Here is a tiny trained network, its code and every weight. The questions are about switching its units off for an input and a target symbol, where a switched-off unit gives its printed mean instead of its output.

import numpy as np


def w(rows, s, z=0):
    codes = np.array(rows[::2]) - 128.0
    scale = np.full(codes.shape[1], s)
    scale[-1] = z or s
    return codes * scale


def norm(h):
    return h / np.sqrt((h * h).mean(-1, keepdims=True) + 1e-5)


def f(y):
    return np.maximum(y, 0)


def softmax(a):
    e = np.exp(a - a.max(-1, keepdims=True))
    return e / e.sum(-1, keepdims=True)


def log_softmax(a):
    a = a - a.max(-1, keepdims=True)
    return a - np.log(np.exp(a).sum(-1, keepdims=True))


def net(x, mask):
    ids = ['ΛΠΩαεζηθμξστφψ'.index(c) for c in x.split()]
    T = len(ids)
    res = E[ids] + P[:T]
    u = 0
    for l in range(2):
        r = norm(res)
        for j in range(2):
            rows = slice(2 * j, 2 * j + 2)
            q, k, v = (r @ M[l][rows].T for M in (Q, K, V))
            z = softmax(np.where(np.tri(T) > 0, q @ k.T / 2**0.5, -1e9)) @ v
            o = O[l][rows]
            res = res + np.where(mask[u + j], z, o[:, -1]) @ o[:, :-1]
        u += 2
        y = f(norm(res) @ A[l][:, :-1].T + A[l][:, -1])
        res = res + np.where(mask[u : u + 8], y, B[l][:, -1]) @ B[l][:, :-1]
        u += 8
    return log_softmax(norm(res)[-1] @ U[:, :-1].T + U[:, -1])


Q, K, V, O, A, B = {}, {}, {}, {}, {}, {}
E = w([
[77,166,111,88,133,68,159,193,34,119,191,142],'Λ',
[62,144,80,42,122,133,68,149,167,109,181,13],'Π',
[100,64,71,130,84,102,136,147,73,140,183,104],'Ω',
[85,187,126,66,176,68,109,135,60,142,136,114],'α',
[69,79,119,165,69,122,115,144,85,102,190,119],'ε',
[96,168,118,48,86,75,123,142,81,199,147,140],'ζ',
[37,117,193,110,13,127,86,142,117,158,190,124],'η',
[27,171,124,156,54,134,110,113,64,79,145,191],'θ',
[86,103,159,128,97,164,4,127,96,151,52,93],'μ',
[51,127,85,96,194,92,35,170,157,58,205,130],'ξ',
[106,98,72,162,216,155,74,116,180,93,163,140],'σ',
[174,186,216,156,117,154,146,147,188,86,155,120],'τ',
[91,67,187,96,217,52,171,138,140,116,98,77],'φ',
[145,154,144,108,129,134,218,156,149,104,45,217],'ψ',
],0.017)
P = w([
[166,154,131,113,151,162,120,102,74,160,163,75],'0',
[28,143,124,90,129,166,138,251,99,208,153,116],'1',
[95,140,133,59,112,154,120,51,125,136,161,167],'2',
[53,109,128,124,138,132,161,241,114,150,140,130],'3',
[120,98,130,101,97,105,132,100,120,78,156,148],'4',
[74,128,125,149,122,133,150,214,159,154,101,124],'5',
[136,111,120,131,96,83,124,93,145,78,123,136],'6',
[93,131,132,202,112,116,141,176,205,136,75,141],'7',
[143,98,133,157,98,34,131,92,165,59,120,156],'8',
],0.021)
Q[0] = w([
[167,140,141,113,147,176,122,101,121,111,126,144],'0.h0',
[113,157,96,181,161,176,164,254,138,202,63,67],'0.h0',
[92,145,118,141,190,214,158,161,180,154,120,152],'0.h1',
[93,165,125,162,154,142,181,232,140,192,101,119],'0.h1',
],0.046)
K[0] = w([
[113,55,160,82,127,113,184,137,104,146,112,133],'0.h0',
[155,134,100,93,112,232,95,154,52,187,235,85],'0.h0',
[120,131,153,106,172,220,164,134,49,202,169,112],'0.h1',
[87,157,95,82,74,141,79,119,1,155,166,97],'0.h1',
],0.035)
V[0] = w([
[185,152,76,210,154,147,7,138,86,186,243,145],'0.h0',
[174,45,145,107,200,70,173,104,193,216,165,23],'0.h0',
[253,119,42,119,167,191,218,149,133,127,79,171],'0.h1',
[104,59,17,114,208,132,72,146,139,109,115,199],'0.h1',
],0.021)
O[0] = w([
[113,176,60,255,124,108,148,216,125,156,152,44,233],'0.h0',
[77,104,220,118,81,108,240,89,101,159,73,93,145],'0.h0',
[102,159,52,136,182,249,154,68,136,133,140,128,2],'0.h1',
[37,210,161,120,113,183,100,105,59,86,75,88,129],'0.h1',
],0.0099,0.023)
A[0] = w([
[203,107,141,94,140,195,120,88,119,122,136,176,60],'0.n0',
[138,141,176,154,143,114,97,179,138,100,88,145,77],'0.n1',
[191,156,175,154,78,150,67,61,81,95,142,39,51],'0.n2',
[196,112,118,116,84,87,78,1,81,88,211,80,254],'0.n3',
[138,169,99,144,125,185,101,11,74,90,192,59,111],'0.n4',
[207,159,158,97,159,136,152,107,87,194,110,112,46],'0.n5',
[161,199,131,131,99,66,125,34,50,70,184,117,134],'0.n6',
[112,75,103,100,84,94,166,175,149,126,124,173,163],'0.n7',
],0.028,0.0051)
B[0] = w([
[81,169,177,50,199,205,109,175,154,95,147,111,172],'0.n0',
[117,105,113,80,118,132,83,131,102,159,118,145,217],'0.n1',
[178,81,50,71,133,150,67,92,193,126,173,100,185],'0.n2',
[108,175,99,185,4,94,207,183,191,100,98,141,206],'0.n3',
[170,156,181,90,130,125,99,69,96,147,53,231,187],'0.n4',
[130,175,160,114,104,75,151,140,43,168,123,94,139],'0.n5',
[116,124,102,123,110,57,128,129,24,56,217,154,202],'0.n6',
[70,135,68,126,110,163,104,49,142,151,131,136,255],'0.n7',
],0.023,0.019)
Q[1] = w([
[70,130,140,182,174,135,113,173,107,253,87,60],'1.h0',
[153,152,118,194,135,119,207,152,199,102,135,131],'1.h0',
[43,129,76,158,47,65,122,159,116,165,147,104],'1.h1',
[155,156,189,75,112,143,163,48,94,62,151,150],'1.h1',
],0.038)
K[1] = w([
[202,169,51,180,221,166,150,104,60,255,182,34],'1.h0',
[110,184,33,214,48,149,101,141,165,93,170,150],'1.h0',
[170,148,140,165,72,49,209,97,85,120,189,54],'1.h1',
[56,186,141,71,133,185,116,84,144,18,89,212],'1.h1',
],0.032)
V[1] = w([
[5,171,40,76,184,141,104,127,91,124,78,140],'1.h0',
[180,188,109,162,64,194,130,31,148,131,120,167],'1.h0',
[137,74,100,154,94,186,57,122,102,153,83,121],'1.h1',
[133,168,79,122,174,120,102,183,140,162,183,189],'1.h1',
],0.032)
O[1] = w([
[201,180,83,53,247,41,246,84,57,200,165,80,248],'1.h0',
[16,99,102,221,74,157,93,127,87,248,235,134,168],'1.h0',
[229,154,185,157,118,80,111,72,141,71,160,147,110],'1.h1',
[166,58,129,139,65,184,203,130,23,105,125,200,197],'1.h1',
],0.011,0.013)
A[1] = w([
[122,96,86,155,151,197,162,90,235,170,206,156,63],'1.n0',
[148,93,96,104,218,147,98,149,70,93,226,140,107],'1.n1',
[155,133,149,149,97,116,143,93,90,59,177,141,111],'1.n2',
[129,147,204,62,198,220,129,206,134,120,146,196,4],'1.n3',
[146,110,95,173,110,152,151,157,111,129,124,143,70],'1.n4',
[181,116,171,181,173,153,97,128,93,127,171,59,155],'1.n5',
[49,158,229,129,154,102,143,70,142,150,94,146,183],'1.n6',
[145,111,132,120,196,136,70,4,49,182,142,181,6],'1.n7',
],0.033,0.0047)
B[1] = w([
[227,144,166,109,90,196,154,129,154,59,152,97,212],'1.n0',
[45,123,128,105,101,194,73,127,101,39,124,73,221],'1.n1',
[118,99,112,185,173,120,163,107,160,170,135,89,216],'1.n2',
[95,99,79,101,252,159,140,175,78,184,160,196,165],'1.n3',
[108,164,153,92,180,134,120,117,133,124,149,155,201],'1.n4',
[126,82,70,66,85,135,141,96,122,137,108,169,152],'1.n5',
[118,119,206,89,139,89,140,75,119,64,180,169,191],'1.n6',
[155,219,128,182,123,141,110,12,142,109,48,178,250],'1.n7',
],0.032,0.019)
U = w([
[139,114,97,49,205,182,130,165,127,172,136,224,211],'Λ',
[94,65,245,78,133,78,164,96,140,90,128,131,118],'Π',
[44,180,184,219,190,155,208,192,159,79,112,65,26],'Ω',
[77,66,78,67,116,165,188,138,205,158,12,103,56],'α',
[143,209,109,201,144,62,96,241,136,71,180,217,8],'ε',
[183,184,145,126,81,203,177,143,179,113,163,91,202],'ζ',
[226,17,60,62,99,82,67,127,126,177,150,192,189],'η',
[115,58,79,104,146,136,51,160,72,50,175,44,64],'θ',
[111,43,107,217,203,107,164,111,206,131,140,118,168],'μ',
[207,163,133,142,115,61,182,218,34,89,83,118,152],'ξ',
[89,153,123,135,102,123,175,135,94,245,194,85,169],'σ',
[97,23,184,165,34,158,114,179,99,164,88,185,254],'τ',
[134,155,153,53,189,116,3,126,228,212,160,39,137],'φ',
[145,224,108,161,126,141,79,55,106,132,78,127,89],'ψ',
],0.0058,0.0019)

Each question gives the input, a string of symbols that net reads in full, and the target symbol t.
The units are the heads (2 rows each of Q, K, V and O) and the neurons (one row each of A and B). Each row of codes is followed by its name. A weight is (code - 128) times the scale printed after its matrix; where a second scale follows, it is the last column's (O, A, B and U).
mask holds one flag per unit, layer by layer, with each layer's heads first. A switched-off unit (its flag False) gives its mean, the last column of its rows in O or B, instead of its output. The means were averaged over made-up inputs and are rounded, as every weight is.
A unit's drop is (log p(t) with every unit on - log p(t) with that unit switched off) / (log p(t) with every unit on - log p(t) with every unit switched off).
The circuit of an input: a set's keep is (log p(t) with only the set's units on - log p(t) with every unit switched off) / (log p(t) with every unit on - log p(t) with every unit switched off). Starting from the 12 units with the biggest drops (on a tie, the unit counted first), units are removed one at a time, each time the one whose removal leaves the highest keep (on an exact tie, the one counted first), for as long as the keep stays at least 0.8.
circuit, biggest first: the units of the circuit, biggest drop first
unit that matters most: the unit with the biggest drop
top k neurons: the k neurons with the biggest drops, biggest first
k most important neurons of layer l: the k neurons of layer l with the biggest drops, biggest first
which heads matter: for each layer, one digit per head in row order, 1 if its drop is at least 0.15 and else 0, layers parted by /
input σ Ω ξ σ ζ ε η, target τ: circuit, biggest first => [0.h1, 1.h0]
input ε ψ α, target Λ: circuit, biggest first => [0.h0, 0.n0, 1.n3]
input ε φ η ζ α ψ η θ ε, target ε: which heads matter => 10 / 00
input φ μ θ σ θ σ, target φ: circuit, biggest first => [1.h1, 0.h0]
input ε σ ψ φ φ τ σ ψ, target ε: unit that matters most => 0.h0
input σ σ σ σ ψ, target Λ: which heads matter => 10 / 00
input η φ Λ ψ ξ, target Λ: circuit, biggest first => [0.h0, 0.n0, 1.n3]
input σ α μ ξ φ Λ, target σ: circuit, biggest first => [0.h1, 1.h0, 0.n4]
input α φ τ σ σ Ω φ σ, target α: top 3 neurons => [0.n3, 1.n7, 0.n2]
input θ σ θ σ Ω σ ξ ζ, target θ: circuit, biggest first => [0.h0, 1.n1, 1.n7]
input ζ Ω ξ σ ζ σ ε φ σ, target Π: circuit, biggest first => [0.h0, 1.n6]
input μ φ α ζ, target μ: top 3 neurons => [1.n2, 0.n7, 0.n3]
input ζ ζ φ θ Λ θ Ω α, target ζ: top 4 neurons => [0.n6, 0.n7, 1.n0, 0.n4]
input σ ζ ζ τ ψ μ σ, target Λ: top 4 neurons => [0.n0, 1.n3, 0.n7, 0.n3]
input Ω ξ τ ε ξ φ, target Ω: most important neuron of layer 0 => [0.n4]
input ζ ξ τ Π, target ζ: circuit, biggest first => [0.h1, 1.n0, 0.n6]
input α ξ θ, target θ: circuit, biggest first => [0.n6, 1.n1]
input ψ ξ α σ ε θ τ, target ζ: top 3 neurons => [0.n3, 1.n0, 0.n7]
input η μ ξ Ω α φ α ψ, target η: which heads matter => 01 / 00
input η η σ τ ξ ζ, target η: top 4 neurons => [0.n6, 0.n4, 0.n7, 0.n3]
input μ φ ζ ζ η σ σ σ, target μ: 3 most important neurons of layer 0 => [0.n7, 0.n3, 0.n2]
input ψ Λ φ σ α, target Π: circuit, biggest first => [0.h0]
input ζ Π θ, target ε: circuit, biggest first => [0.h0, 0.n3, 0.n7]
input σ μ ε η ξ Λ ζ ζ, target σ: which heads matter => 11 / 10
input μ α ξ Π ξ τ σ, target ζ: circuit, biggest first => [0.h1, 1.n0]
input α ζ η σ Λ σ σ φ, target α: 2 most important neurons of layer 0 => [0.n4, 0.n7]
input θ α α σ, target θ: unit that matters most => 0.h0
input Ω ξ σ ξ τ μ, target Ω: 2 most important neurons of layer 0 => [0.n7, 0.n4]
